Below is a small trained network, with its code and all its weights. Each question gives an input and a class and asks what happens when units are switched off, that is, made to give their printed mean instead of their output.

import numpy as np


def w(rows, s, z=0):
    codes = np.array(rows[::2]) - 128.0
    scale = np.full(codes.shape[1], s)
    scale[-1] = z or s
    return codes * scale


def norm(h):
    return h / np.sqrt((h * h).mean(-1, keepdims=True) + 1e-5)


def f(y):
    return y / 2 * (1 + np.tanh(0.7978845608 * (y + 0.044715 * y**3)))


def log_softmax(a):
    a = a - a.max(-1, keepdims=True)
    return a - np.log(np.exp(a).sum(-1, keepdims=True))


def net(x, mask):
    res = np.array(x, float).reshape(1, 2) / 4 @ E
    u = 0
    for l in range(3):
        y = f(norm(res) @ A[l][:, :-1].T + A[l][:, -1])
        res = res + np.where(mask[u : u + 12], y, B[l][:, -1]) @ B[l][:, :-1]
        u += 12
    return log_softmax(norm(res)[-1] @ U[:, :-1].T + U[:, -1])


A, B = {}, {}
E = w([
[201,203,85,115,185,196],'x0',
[195,2,197,243,224,187],'x1',
],0.0087)
A[0] = w([
[152,155,145,132,134,141,84],'0.n0',
[65,254,98,224,126,98,179],'0.n1',
[63,157,61,87,130,155,52],'0.n2',
[254,171,110,57,176,165,6],'0.n3',
[220,114,48,183,49,248,86],'0.n4',
[249,124,102,101,158,17,16],'0.n5',
[24,102,114,165,155,86,107],'0.n6',
[63,171,205,30,119,111,168],'0.n7',
[169,106,153,159,205,135,104],'0.n8',
[115,145,79,166,172,146,101],'0.n9',
[79,101,165,153,159,152,135],'0.n10',
[133,62,116,94,65,72,3],'0.n11',
],0.0076,0.0027)
B[0] = w([
[146,90,120,203,106,120,123],'0.n0',
[187,56,140,154,208,114,208],'0.n1',
[47,60,106,153,183,151,187],'0.n2',
[73,108,168,56,191,170,228],'0.n3',
[56,124,108,114,204,52,198],'0.n4',
[112,112,121,174,95,147,107],'0.n5',
[98,201,146,70,188,167,192],'0.n6',
[149,45,139,85,230,67,255],'0.n7',
[135,100,8,70,176,125,238],'0.n8',
[219,67,195,223,21,101,139],'0.n9',
[98,117,3,24,188,112,184],'0.n10',
[75,111,176,78,183,244,168],'0.n11',
],0.005,0.0039)
A[1] = w([
[194,167,138,67,86,207,2],'1.n0',
[106,204,85,65,66,75,64],'1.n1',
[171,93,255,152,10,105,139],'1.n2',
[98,74,156,114,76,51,194],'1.n3',
[82,159,124,41,11,97,222],'1.n4',
[198,196,168,119,42,133,149],'1.n5',
[202,197,92,164,154,239,137],'1.n6',
[59,61,210,154,34,114,96],'1.n7',
[72,86,93,173,42,130,139],'1.n8',
[85,169,115,185,113,60,51],'1.n9',
[247,137,100,102,131,205,114],'1.n10',
[201,101,165,195,146,161,124],'1.n11',
],0.0092,0.0036)
B[1] = w([
[76,134,183,145,124,144,118],'1.n0',
[167,122,105,210,98,90,204],'1.n1',
[132,202,103,51,208,149,129],'1.n2',
[146,177,111,103,127,180,226],'1.n3',
[156,88,122,192,152,126,254],'1.n4',
[117,71,132,102,184,111,115],'1.n5',
[82,181,198,125,66,194,199],'1.n6',
[120,254,167,104,70,225,185],'1.n7',
[162,180,142,117,128,165,132],'1.n8',
[200,117,126,135,164,145,114],'1.n9',
[79,131,132,78,96,133,186],'1.n10',
[74,136,137,166,100,23,194],'1.n11',
],0.0098,0.0057)
A[2] = w([
[233,103,84,248,127,122,125],'2.n0',
[156,67,182,99,218,116,111],'2.n1',
[142,129,117,139,123,122,255],'2.n2',
[166,174,164,109,107,198,100],'2.n3',
[97,178,148,82,112,164,145],'2.n4',
[162,168,67,174,82,37,92],'2.n5',
[69,110,230,189,164,136,117],'2.n6',
[179,197,204,106,79,185,116],'2.n7',
[110,112,133,141,213,130,170],'2.n8',
[63,13,181,192,62,92,73],'2.n9',
[131,222,194,141,120,167,54],'2.n10',
[162,121,159,88,7,213,135],'2.n11',
],0.011,0.0051)
B[2] = w([
[210,198,181,163,181,143,247],'2.n0',
[85,62,31,36,80,88,226],'2.n1',
[157,124,149,103,133,120,196],'2.n2',
[57,205,171,108,110,206,208],'2.n3',
[146,152,167,143,173,177,254],'2.n4',
[231,2,177,197,156,128,220],'2.n5',
[216,134,95,175,134,87,255],'2.n6',
[64,175,103,13,210,172,237],'2.n7',
[128,111,140,106,69,87,248],'2.n8',
[215,169,197,179,186,195,231],'2.n9',
[79,167,148,29,122,165,227],'2.n10',
[89,239,135,89,224,209,209],'2.n11',
],0.0084,0.0061)
U = w([
[251,94,176,187,206,111,253],'0',
[82,239,197,56,213,247,251],'1',
[65,14,47,24,96,28,162],'2',
[13,175,129,203,49,85,3],'3',
[28,147,116,184,102,102,3],'4',
],0.012,0.0058)

Each question gives the input, the list of numbers given to net, and the class t.
The units are the neurons (one row each of A and B). Each row of codes is followed by its name. A weight is (code - 128) times the scale printed after its matrix; where a second scale follows, it is the last column's (A, B and U).
mask holds one flag per neuron, layer by layer. A switched-off neuron (its flag False) gives its mean, the last column of its row in B, instead of its output. The means were averaged over made-up inputs and are rounded, as every weight is.
A unit's drop is (log p(t) with every unit on - log p(t) with that unit switched off) / (log p(t) with every unit on - log p(t) with every unit switched off).
unit that matters most: the unit with the biggest drop
k most important neurons: the k neurons with the biggest drops, biggest first
k most important neurons of layer l: the k neurons of layer l with the biggest drops, biggest first
drop when u is switched off: that unit's drop, to one decimal
input [2,0], class 2: unit that matters most	0.n4
input [-3,3], class 2: 4 most important neurons	0.n10; 1.n1; 1.n4; 1.n6
input [-5,-5], class 0: 2 most important neurons of layer 0	0.n9; 0.n7
input [1,-3], class 2: 3 most important neurons	0.n7; 0.n1; 0.n2
input [-6,5], class 1: 2 most important neurons	1.n7; 0.n7
input [-2,3], class 2: 4 most important neurons	0.n10; 0.n8; 1.n1; 1.n4
input [-7,-8], class 0: 2 most important neurons	1.n4; 1.n1
input [2,2], class 2: 2 most important neurons	0.n4; 0.n8
input [3,-2], class 2: 2 most important neurons of layer 1	1.n7; 1.n3
input [3,-3], class 2: 3 most important neurons	0.n1; 0.n2; 1.n7
input [-6,-7], class 0: 2 most important neurons of layer 1	1.n4; 1.n1
input [-7,5], class 1: drop when 1.n7 is switched off	6.9
input [-6,-6], class 0: drop when 1.n4 is switched off	1.1
input [0,2], class 2: unit that matters most	0.n8
input [-2,2], class 2: drop when 0.n10 is switched off	0.4
